Below are the code and all the weights of a small trained network. Each question names an input and a target symbol and asks about switching units off, where a switched-off unit gives its printed mean instead of its output.

import numpy as np


def w(rows, s, z=0):
    codes = np.array(rows[::2]) - 128.0
    scale = np.full(codes.shape[1], s)
    scale[-1] = z or s
    return codes * scale


def norm(h):
    return h / np.sqrt((h * h).mean(-1, keepdims=True) + 1e-5)


def f(y):
    return np.maximum(y, 0)


def softmax(a):
    e = np.exp(a - a.max(-1, keepdims=True))
    return e / e.sum(-1, keepdims=True)


def log_softmax(a):
    a = a - a.max(-1, keepdims=True)
    return a - np.log(np.exp(a).sum(-1, keepdims=True))


def net(x, mask):
    ids = ['δηλμσω'.index(c) for c in x.split()]
    T = len(ids)
    res = E[ids] + P[:T]
    r = norm(res)
    for j in range(3):
        rows = slice(3 * j, 3 * j + 3)
        q, k, v = (r @ M[0][rows].T for M in (Q, K, V))
        z = softmax(np.where(np.tri(T) > 0, q @ k.T / 3**0.5, -1e9)) @ v
        o = O[0][rows]
        res = res + np.where(mask[j], z, o[:, -1]) @ o[:, :-1]
    y = f(norm(res) @ A[0][:, :-1].T + A[0][:, -1])
    res = res + np.where(mask[3:15], y, B[0][:, -1]) @ B[0][:, :-1]
    return log_softmax(norm(res)[-1] @ U[:, :-1].T + U[:, -1])


Q, K, V, O, A, B = {}, {}, {}, {}, {}, {}
E = w([
[48,115,152,187,197],'δ',
[254,65,68,18,148],'η',
[112,70,118,203,194],'λ',
[21,183,230,90,190],'μ',
[175,66,218,156,179],'σ',
[90,109,24,140,186],'ω',
],0.0061)
P = w([
[116,197,141,209,133],'0',
[82,83,135,184,77],'1',
[71,89,143,155,133],'2',
[178,203,120,174,192],'3',
[145,135,121,129,227],'4',
[99,3,116,54,105],'5',
[158,71,99,99,166],'6',
[202,162,104,72,223],'7',
],0.0074)
Q[0] = w([
[102,54,130,117,109],'H0',
[140,164,128,147,64],'H0',
[188,192,117,169,171],'H0',
[102,140,92,109,157],'H1',
[159,222,127,143,4],'H1',
[125,123,126,149,192],'H1',
[145,133,135,136,154],'H2',
[190,129,99,113,76],'H2',
[145,169,69,137,98],'H2',
],0.032)
K[0] = w([
[162,202,120,124,198],'H0',
[138,166,127,173,32],'H0',
[54,55,138,96,63],'H0',
[146,137,159,112,121],'H1',
[39,133,191,254,116],'H1',
[132,97,117,78,91],'H1',
[127,94,137,102,150],'H2',
[89,119,123,193,166],'H2',
[65,154,88,179,74],'H2',
],0.025)
V[0] = w([
[135,141,198,99,105],'H0',
[161,141,59,109,90],'H0',
[204,81,170,162,126],'H0',
[68,163,84,106,127],'H1',
[84,134,4,147,139],'H1',
[150,90,128,134,150],'H1',
[132,122,119,152,123],'H2',
[127,145,151,87,128],'H2',
[98,140,145,108,132],'H2',
],0.027)
O[0] = w([
[111,93,112,141,53,113],'H0',
[160,83,90,172,198,6],'H0',
[143,142,166,211,70,194],'H0',
[183,71,137,66,165,65],'H1',
[253,83,69,73,205,110],'H1',
[143,175,107,168,106,190],'H1',
[117,130,152,164,141,138],'H2',
[128,109,105,71,92,106],'H2',
[102,131,104,110,111,114],'H2',
],0.018,0.02)
A[0] = w([
[128,69,104,109,171,97],'N0',
[72,118,147,74,116,152],'N1',
[94,70,181,152,47,62],'N2',
[3,151,153,127,135,102],'N3',
[108,106,134,138,80,79],'N4',
[134,164,157,159,198,68],'N5',
[136,91,151,68,167,3],'N6',
[132,99,144,80,179,92],'N7',
[171,115,132,163,196,131],'N8',
[247,33,116,92,125,21],'N9',
[120,144,112,200,129,164],'N10',
[122,95,87,61,55,83],'N11',
],0.02,0.0032)
B[0] = w([
[159,167,99,140,50,151],'N0',
[105,30,139,157,158,164],'N1',
[17,208,109,162,95,224],'N2',
[248,115,56,109,118,251],'N3',
[69,166,143,145,118,177],'N4',
[84,138,188,37,169,154],'N5',
[169,126,193,162,48,156],'N6',
[168,157,165,132,61,160],'N7',
[86,175,65,176,155,172],'N8',
[231,219,5,93,134,203],'N9',
[161,37,139,162,91,204],'N10',
[63,46,101,93,176,145],'N11',
],0.027,0.015)
U = w([
[174,87,255,63,103,1],'δ',
[147,51,122,209,192,32],'η',
[70,185,178,79,222,128],'λ',
[67,28,78,63,130,247],'μ',
[78,175,131,171,39,168],'σ',
[235,156,54,95,143,187],'ω',
],0.0073,0.00053)

Each question gives the input, a string of symbols that net reads in full, and the target symbol t.
The units are the heads (3 rows each of Q, K, V and O) and the neurons (one row each of A and B). Each row of codes is followed by its name. A weight is (code - 128) times the scale printed after its matrix; where a second scale follows, it is the last column's (O, A, B and U).
mask holds one flag per unit, heads first, then neurons. A switched-off unit (its flag False) gives its mean, the last column of its rows in O or B, instead of its output. The means were averaged over made-up inputs and are rounded, as every weight is.
A unit's drop is (log p(t) with every unit on - log p(t) with that unit switched off) / (log p(t) with every unit on - log p(t) with every unit switched off).
The circuit of an input: a set's keep is (log p(t) with only the set's units on - log p(t) with every unit switched off) / (log p(t) with every unit on - log p(t) with every unit switched off). Starting from the 12 units with the biggest drops (on a tie, the unit counted first), units are removed one at a time, each time the one whose removal leaves the highest keep (on an exact tie, the one counted first), for as long as the keep stays at least 0.8.
units of the circuit, in order: the units of the circuit, biggest drop first
unit that matters most: the unit with the biggest drop
top k neurons: the k neurons with the biggest drops, biggest first
heads that matter: for each layer, one digit per head in row order, 1 if its drop is at least 0.15 and else 0, layers parted by /
drop when u is switched off: that unit's drop, to one decimal
input ω η σ, target λ: heads that matter : 100
input δ δ δ, target δ: unit that matters most : H1
input ω σ λ δ μ, target μ: units of the circuit, in order : (H2; H1; N1; N11)
input σ σ ω δ ω η ω, target λ: heads that matter : 100
input σ σ η η μ η ω, target μ: heads that matter : 100
input σ σ σ σ δ λ δ, target λ: heads that matter : 110
input η σ δ δ δ ω σ λ, target λ: units of the circuit, in order : (H0; N5)
input σ σ ω σ λ, target ω: heads that matter : 110
input μ λ η, target μ: units of the circuit, in order : (H0; N11)
input σ λ η σ σ ω σ δ, target λ: top 2 neurons : (N5; N3)
input σ ω μ μ η, target μ: units of the circuit, in order : (H0; N11; N1)
input η σ σ σ μ η δ δ, target η: top 2 neurons : (N2; N10)
input σ σ ω δ λ μ δ, target μ: units of the circuit, in order : (H2; H1; N1; N11)
input η δ σ μ μ δ λ, target μ: top 2 neurons : (N11; N9)
input ω σ σ δ μ ω σ μ, target ω: units of the circuit, in order : (H1)
input ω δ η σ δ, target η: units of the circuit, in order : (H0; N2; N9)
input σ σ η δ μ σ σ, target μ: units of the circuit, in order : (H0; N11; N1)
input μ ω λ, target ω: heads that matter : 010
input σ ω δ σ σ δ λ λ, target λ: top 2 neurons : (N3; N9)
input η δ δ δ σ μ, target ω: unit that matters most : H0
input σ σ μ δ δ δ, target δ: top 3 neurons : (N2; N9; N3)
input σ σ μ σ λ ω, target ω: drop when H1 is switched off : 2.2
